Group, then class
[ -2.1  -9.6 -28.5  -9.4 -18.0 -15.6   4.5  -7.3  -0.3 -14.5 -10.0  -0.6
  -5.2  25.5  -8.6 -16.9  64.4  -1.2  -3.7  11.1   8.2   0.2   2.3 -12.4
 -11.0  -6.5 -33.4  -6.1   8.2 -27.9  38.3   0.5 -18.0 -14.3  -8.5 -11.3
 -19.7 -18.4  10.0  -4.5 -23.6  -8.8 -14.5 -13.4   3.1 -31.9  -9.4  -6.5
 -11.3   6.2   7.9 -41.4  -0.2 -23.4  -4.2  12.3 -14.6  28.3   0.8  -1.0
 -15.5 -14.5   7.1  21.4  14.1  -1.0  -6.5  -6.0  -9.1 -12.0  -2.2 -21.5
  38.2  48.0  -9.6   9.9 -21.2   7.9  64.4   3.9  -5.6  -5.8  -2.1  -4.7
  20.4  -4.1  -6.5   9.3 -25.6  -2.1  42.9 -24.7   9.5 -20.3 -21.2   7.1
  -8.1   6.1 -16.8 -25.3 -18.1   0.7   0.0   2.9  -6.7   3.8 -38.4   1.1
  -1.0 -13.6   1.4  27.5  10.6  -8.6 -15.8  14.7  -6.2  -5.2  -2.9   9.7
  17.5  -9.2  -4.4  -4.0   4.8  -1.4  -8.7 -10.1 -31.0 -24.1   0.9 -32.0
  -1.0] => nuvef bovi
[ -3.3  11.3 -34.2  18.9  -4.0 -16.4  -4.9   8.9  -1.0  20.0 -14.4  -5.7
 -14.5  10.9   2.4 -13.9  57.5 -19.3   0.4  11.1  -3.0   5.1  12.3  -2.6
  -4.2  -8.1  -0.6  -6.1   1.4   3.5   3.2   5.6 -11.6 -17.0   3.1 -13.1
  -2.6   6.4   4.6   8.3 -18.3 -24.9  -4.3  -6.5   7.8 -10.8   9.2  -0.2
  -0.8   9.8   5.5   0.0 -16.6 -14.3 -22.6  26.2   8.0  13.0   2.8  -1.3
 -41.7 -22.1  29.6  26.1  15.1   1.4  -3.4 -12.0 -12.5 -34.1  -7.3 -28.0
  30.6  22.2  -5.0  19.4 -24.0  12.0  54.1   9.1 -16.0   6.2 -11.8 -12.7
  45.2  -3.5  -6.2  12.9 -27.7  -1.5   7.6  -6.1  -9.8 -24.4  -9.0  18.7
   6.4  -2.2 -26.1 -38.0   7.0   1.6  15.1   9.7  22.6   8.2 -52.5  -3.0
   6.2 -16.0 -30.0   5.1  10.7 -11.8 -10.6   3.7 -16.2  -0.4 -20.9   2.4
   9.1  -7.6 -10.1  -2.1  -3.7  15.5 -11.6  -5.2 -29.2 -22.5 -11.7 -60.9
  -5.0] => nuvef Fen
[ -3.7 -12.9 -32.3   0.4  -1.6 -18.0  -0.1   8.6   8.2 -19.7   3.9  -2.8
  -6.8   9.8  -3.5 -16.1  64.4   3.3 -12.5  14.2  16.6  -7.9  -9.0  -6.5
  -6.7 -16.5  -0.6  -1.0  -3.5 -20.9  20.7  -1.7 -13.3  -9.2   9.0 -20.9
  -4.9   2.9   2.3  -2.3 -27.3   1.2  -2.8 -15.1  19.8 -13.9  -2.5  -5.9
   9.1   9.2   9.3 -31.5 -24.7 -25.6 -14.6  -0.1  -9.8 -20.2   0.4  11.5
  -9.3 -22.9  26.4   6.9  15.1  -2.3 -11.7  -0.4 -11.1 -12.1  18.1 -20.5
  28.9  52.5 -10.0  22.4 -14.2   8.8  64.4   5.4  15.4  -5.0  -1.1  -8.1
  28.5  -5.3  -1.7  15.6 -39.3   7.8  -7.7   1.8   7.1 -25.6 -22.0   1.2
  -9.6  12.2 -10.6 -23.2 -11.3   2.6  -5.1  -4.8   0.4   7.0 -43.3   4.1
   5.1 -15.8   1.9  10.7   4.5 -10.6 -15.7  14.0  -4.5   2.8 -14.3   0.3
   3.4  -0.3  -1.1   5.6   1.2   4.1   2.5 -11.8 -11.9   0.4   0.9 -25.8
   3.7] => nuvef bovi
[ -0.8   6.5 -29.7  -8.3  -6.1  -3.0  -1.1   7.3   3.3 -29.6 -10.2   1.6
 -20.4 -12.3  23.3   0.1  -0.9  16.5  -1.2   7.2   1.4  -2.2  -6.5   2.6
   8.1  12.3   5.2   1.4  -2.3 -12.6   9.3   5.3  -8.8  -3.1   5.6   0.9
  -5.1   6.4   2.7  -3.2 -17.4 -13.9   0.5   7.9  10.7   2.6  -7.7  -8.1
   2.2  -1.2   4.7 -31.9 -27.0  -5.4 -10.5  -7.2   2.0  10.6   5.1   2.9
   4.8 -19.8  57.7   8.9   8.3  -2.7  -3.0 -17.6 -11.0 -15.5  -7.9  13.5
  11.4   4.9  -7.0  34.3 -19.7   3.2  26.1  -8.4  23.1   1.9 -15.3   0.0
  25.6   4.3  -2.2   1.6   3.7   2.4  -8.9  28.8  12.0 -14.4 -23.4  -4.8
 -12.5 -11.9  -7.6 -41.6   1.3  -9.1   3.8   4.8  -8.3  13.0 -26.5  11.1
  -2.6   0.2 -46.6  -2.6 -15.7  -8.5  12.2  27.7 -10.6   2.3 -10.5   5.8
  -9.5  -1.2   2.4  17.0   8.1  34.4   5.4  -1.8 -13.2 -19.0 -15.4 -55.7
   4.2] => tir rala
[ -2.0  -4.4   0.1   5.7  -2.7  12.6  -7.6  -1.4   4.9 -23.4 -10.1   0.1
  -6.3   2.2  13.1  -1.0  44.1   7.9 -16.5  -2.2  10.5  -7.5 -12.1  -1.7
  16.6   6.6 -11.6  -0.2  -5.7 -32.5  26.7   6.8 -15.4  -5.6   8.5  11.8
 -15.2   3.2  11.9   1.3  -8.2 -14.6   2.4  -1.6   8.0   1.0  -5.4  -2.0
  -7.8  -3.1  -0.8 -13.0 -11.0 -14.5   4.7 -14.5 -14.7   7.6  14.2  -0.6
  -0.1  -4.5  26.7  -3.1   6.1   1.2  -4.2 -28.0  -3.4   2.2  -3.9  18.9
   9.6  24.9 -11.6  16.6  12.1 -14.4  31.9   6.1  24.2   0.5   1.6  -5.8
  13.7  -1.6  -1.4   2.4  -1.7  -4.0   2.3 -11.7  30.5 -21.3 -16.7 -10.5
   1.9  -8.2  -5.9 -22.6 -23.6   0.7 -10.9 -12.0  -9.4  -4.8   4.4   3.9
  -3.4   0.8 -26.0   1.2  -9.2  -7.0  23.4   8.2  17.4   2.5   2.5   1.2
  -4.0  -1.7   9.2   1.8   7.9  16.2  10.1   4.7 -17.6 -17.8   6.4  -3.3
  -1.4] => tir Bunav
[ -5.8  -6.2 -22.6   3.7 -14.0   4.1   1.2   9.1  -1.1 -16.6  13.9   5.4
  34.8  13.0  -7.8  -3.0  40.1 -19.6  -4.6   9.6   6.2  -1.5  -6.5 -10.3
 -10.6  -4.1  -1.3  -6.7   7.4 -11.5  32.4  -1.9 -11.2  -7.6   3.6  -9.3
 -15.4 -10.6   8.6  13.1 -21.2  14.3   6.1  -8.3  15.8 -29.8   2.8  -0.8
  -1.2   1.8  12.5 -12.5  -3.3 -18.1  -6.7   5.1  -9.2   9.1  -1.0   0.4
 -11.8   3.1  12.3   4.9  11.2  -1.0  -5.8   4.7  -1.7   0.7   8.8 -32.8
  12.1  35.5  -8.7   1.1 -11.4   7.8  60.3   5.5  -4.6 -20.4  -5.2 -14.1
 -20.3  -1.7   1.3  14.2 -20.6  -1.5 -15.0  -2.9  -1.7 -15.4  -9.8   9.9
  -1.7  41.0 -20.9 -14.1 -10.4  12.5  16.6  -6.8  -0.2  -1.9 -25.2   3.7
 -23.6  -8.7   6.3   7.8  10.5  -5.3 -11.1   6.3   9.9   1.1  15.5   2.7
  -4.8 -18.1  -0.3 -13.9   0.1 -23.3   3.5  -3.8  -6.7 -14.8   7.6 -13.4
   1.1] => nuvef bovi
[ -2.4   2.5 -27.3   0.6  -4.9  -8.6   0.3  -2.3   4.8 -21.2  -4.2  -4.1
 -14.2   5.1   4.7  -6.7  33.5 -10.7  -3.3  -1.3  15.2  -3.0  -3.9 -11.9
  -1.6   5.7  -1.3  -3.1   1.6  -4.5  26.0   2.2 -10.7  -7.5  -9.8  -5.4
  -8.5   8.6   7.7  -6.0 -15.3 -12.1 -10.2 -16.2  16.4 -21.9  -0.4  -1.7
   1.2  -5.8  -2.6 -17.5 -13.2 -11.6  -6.4   6.1  -7.9   7.3   4.6 -12.2
  29.4 -12.7  26.1  12.9  -1.4  -8.0  -1.8 -17.5  -9.2 -14.1  -2.5  -1.6
  23.2  32.9  -3.9   9.2 -16.0   1.3  51.4  -5.1  12.2 -64.4  -2.1  -3.3
  28.8   0.3  -3.3 -10.5 -20.7  -0.8   1.2  -8.0   0.2  -9.7 -20.0   3.0
   5.3  -2.9  -9.2 -30.6 -11.1   3.3   1.3   9.2 -10.0   8.9 -20.6  10.7
   8.4  -3.8 -24.3  -3.7  -2.6  -1.0   1.7  11.7  -2.2 -10.5   0.3  14.0
   1.9  -4.7  -0.4   7.8   6.3  13.6   0.3   2.1 -16.3 -34.5  -8.7 -34.4
   1.4] => nuvef zugu
[-46.8  -3.5  24.8  -2.7  -6.1  -0.3   2.7   1.6  10.7  -7.1 -10.5  -9.6
  12.1 -13.3 -32.5  -8.7  37.4  -1.7   2.5   5.7   0.7   6.3  -2.0  -3.4
  14.3   5.0  -1.3   3.7 -13.2 -27.5  23.6  -7.2  -6.2  -0.2  -4.8   3.5
   1.5 -57.8  14.3   6.3  -8.5  -3.1  -3.3  -7.9  -3.3 -12.8  -7.3   2.0
  -1.1  -7.2   5.8  19.4   6.0   5.1  -7.4  -5.3  -7.3  -2.0  -3.8  -1.8
  19.7  -0.4   3.5  -1.3  11.4  -5.3 -17.1 -21.0   3.4  -8.6   8.8   5.8
   9.5   4.6  -6.5  16.3  18.7   5.5  27.7 -10.3  21.5  22.5  -7.7 -15.0
  -4.2  -1.8  -0.3  -0.4 -17.8   0.1   0.3  -1.7  14.4 -20.1  -4.6 -11.0
 -10.5  11.0 -11.6 -22.5 -17.7  -2.9 -13.3  -8.7 -10.2   5.2  -7.7   2.5
 -11.3   8.5 -30.9  -2.4   3.3   0.9  21.5  -1.4  18.0  -1.8  14.0  -6.8
   0.4 -14.5   6.7   6.3  17.3   1.7  15.1   6.1   4.1   6.2  11.0  15.8
  -5.5] => fovu zil
[  9.3  -6.3  31.3   5.9   0.8   0.9   5.2   7.0   8.5  -0.5 -23.3  -5.2
   1.7  -7.4 -19.1  -0.2  41.4   3.2  -7.2   5.8   4.1   2.0  -8.0   9.7
  13.5   1.3   9.0  10.6  -9.0 -22.0  27.5   0.2  -7.3   7.9  -3.3 -10.7
  -0.8  11.7  -6.5  -4.9 -22.9 -23.4 -14.4  -3.0  -5.3  -7.8  -1.6   3.5
   1.6  -6.6  12.3  23.1   2.7  17.2 -35.5  -0.4   5.9  -1.2  -5.5   1.9
  20.3  -4.8   5.0 -16.1   2.6  -7.9 -21.1 -31.3   4.9 -23.9  32.9   4.1
   4.4  29.6   9.0  24.7  19.6   6.1  -3.5  15.4  12.6  11.3 -14.6 -14.5
  23.0   5.7   9.2  -4.6  -9.3  -0.8   5.7   0.8   9.9 -21.5   2.9 -13.8
   5.8   1.5 -41.1   4.8  -0.1   3.5   1.2   1.0   5.2   9.0 -51.3  -0.3
   1.5 -11.6 -56.5   2.9   4.7  -6.4  23.9 -11.8  12.3   1.9 -24.5  -4.5
   1.5   5.9  14.0  12.1   8.7   8.2  10.1   8.3 -10.6  15.2  13.8  -0.8
  -1.5] => fovu mez
[ 10.3  -2.6  27.4   0.6   5.4   4.8   5.7  11.0   9.0 -33.2  -1.4  -4.1
   5.0  -9.0 -20.6   3.2  29.9   1.1   0.6 -10.0  -1.4  -0.1   3.3  -7.3
   5.6  17.7  12.1   1.1 -14.4 -14.8  49.4  -6.0   7.6   0.9  -6.9   2.3
  18.3   4.8   1.6   1.6 -13.9  -8.7   8.8   4.7 -20.2  -2.6  -2.6   5.1
  -4.3 -21.0   9.9  22.1   1.6  -1.9  -2.0 -14.5   4.5   1.1  -0.1   6.0
   9.0  -6.2  17.0 -43.8  -1.9   3.9 -20.1 -32.1   5.8  -5.9   5.0  12.6
  -2.9   9.6  -8.3  19.2  18.8  -6.8  -7.9   7.9  25.9   8.8  -2.0 -11.1
   3.1 -17.9  -1.9   9.4 -15.3 -19.6  14.5  -1.5  10.1 -27.1   1.2 -24.4
  13.6  -4.4 -11.5  -4.2 -18.5   2.5  -4.6  -1.4  -6.9   1.3 -11.7   8.1
   7.7  -5.0 -46.9   1.4 -11.6   6.7  64.4  -6.9  25.0 -22.9  37.6  -8.2
 -15.7  13.1   9.7  -4.5  -3.8  20.3  13.4   5.0   7.3   7.0   8.2   3.5
 -16.0] => fovu zil
[ 11.6  -2.3  -0.1  -5.7   4.5  -5.1  -2.1   1.8  -0.8   1.5 -12.7  46.4
 -20.7  -3.3  15.0   2.5  43.0  -3.7   2.8   2.1   7.0   0.1   3.2   6.8
  28.2  -1.4   4.6   8.6 -13.9  -6.7  15.8  -7.6   1.4 -17.6  -2.2   7.6
   0.6  10.1  -1.1   6.8  -8.0 -38.0  -8.1   5.1  -0.9  16.4 -36.0   3.7
  -8.0  -4.6  -3.8  15.5  -9.9   7.8 -12.6   1.7   2.8   2.3   6.3  -0.1
  -2.8  -7.8  15.6  -1.8  -6.8  -9.0  -2.1 -32.9  -9.0 -25.5 -10.3  29.9
  18.5  15.9  -1.7  12.8  13.0 -11.9  17.1  -0.5  24.4  12.0   1.8  31.7
  35.0   0.4  -6.6  -7.5 -23.8   2.5  -1.7  -2.2  19.1 -28.3   1.3 -11.9
  -1.4  -5.0  -4.5 -14.8  -6.6   9.3 -10.8   5.2 -12.5  12.3 -15.2   3.0
 -12.5 -12.8 -50.2   1.5 -14.2  -6.4  25.4  15.4  11.9   0.3  -9.2   3.6
  -8.4  15.6   6.3   6.3  13.0  40.4   3.4  -1.3 -27.9  -4.6  -6.4 -16.4
  -4.2] => fovu zil
[ 16.6  -1.2  25.7  -3.8   5.6  -3.2  -2.8  -2.6  16.1 -21.8 -21.0  -7.1
  -6.0  -9.8 -22.4 -16.6  45.3 -18.6   4.4   5.1   2.9   8.1  15.5   4.3
  16.8  -3.0   4.1   3.1   4.2 -31.6  49.8   1.3  -5.4   1.5  -1.9  -1.3
   5.1   7.5  -5.1   0.9 -19.4 -38.3  -5.8 -13.9   7.2  -0.5  -3.9  -1.0
  -1.6  -3.7  -3.8  17.6  -6.0  27.5  -3.9   9.5   2.4   6.9  -6.5   5.3
   8.5  -3.0  22.6   1.7  -0.8  -5.2 -18.5 -58.5   1.9 -42.3   2.9  19.4
  13.3  39.5  -3.0   7.2   4.3  10.4  22.3  -1.2  26.9  -9.4 -29.6  -4.2
  43.9  -5.2   8.6 -18.5  12.7  -0.1  20.6  -1.5   0.6  -4.5  -0.8  -3.5
 -35.4  -5.5 -15.8 -20.8  -8.4  -0.5 -11.2   0.3 -20.2  12.9 -47.0  -4.8
  -6.1 -15.1 -64.4   3.4   4.3 -11.7  41.5   3.7   9.0  -0.2 -21.0   4.7
  -0.7   1.1  17.9   7.4  11.1  10.1   5.5   6.9 -19.9   0.2  14.9 -35.1
   0.6] => fovu veta
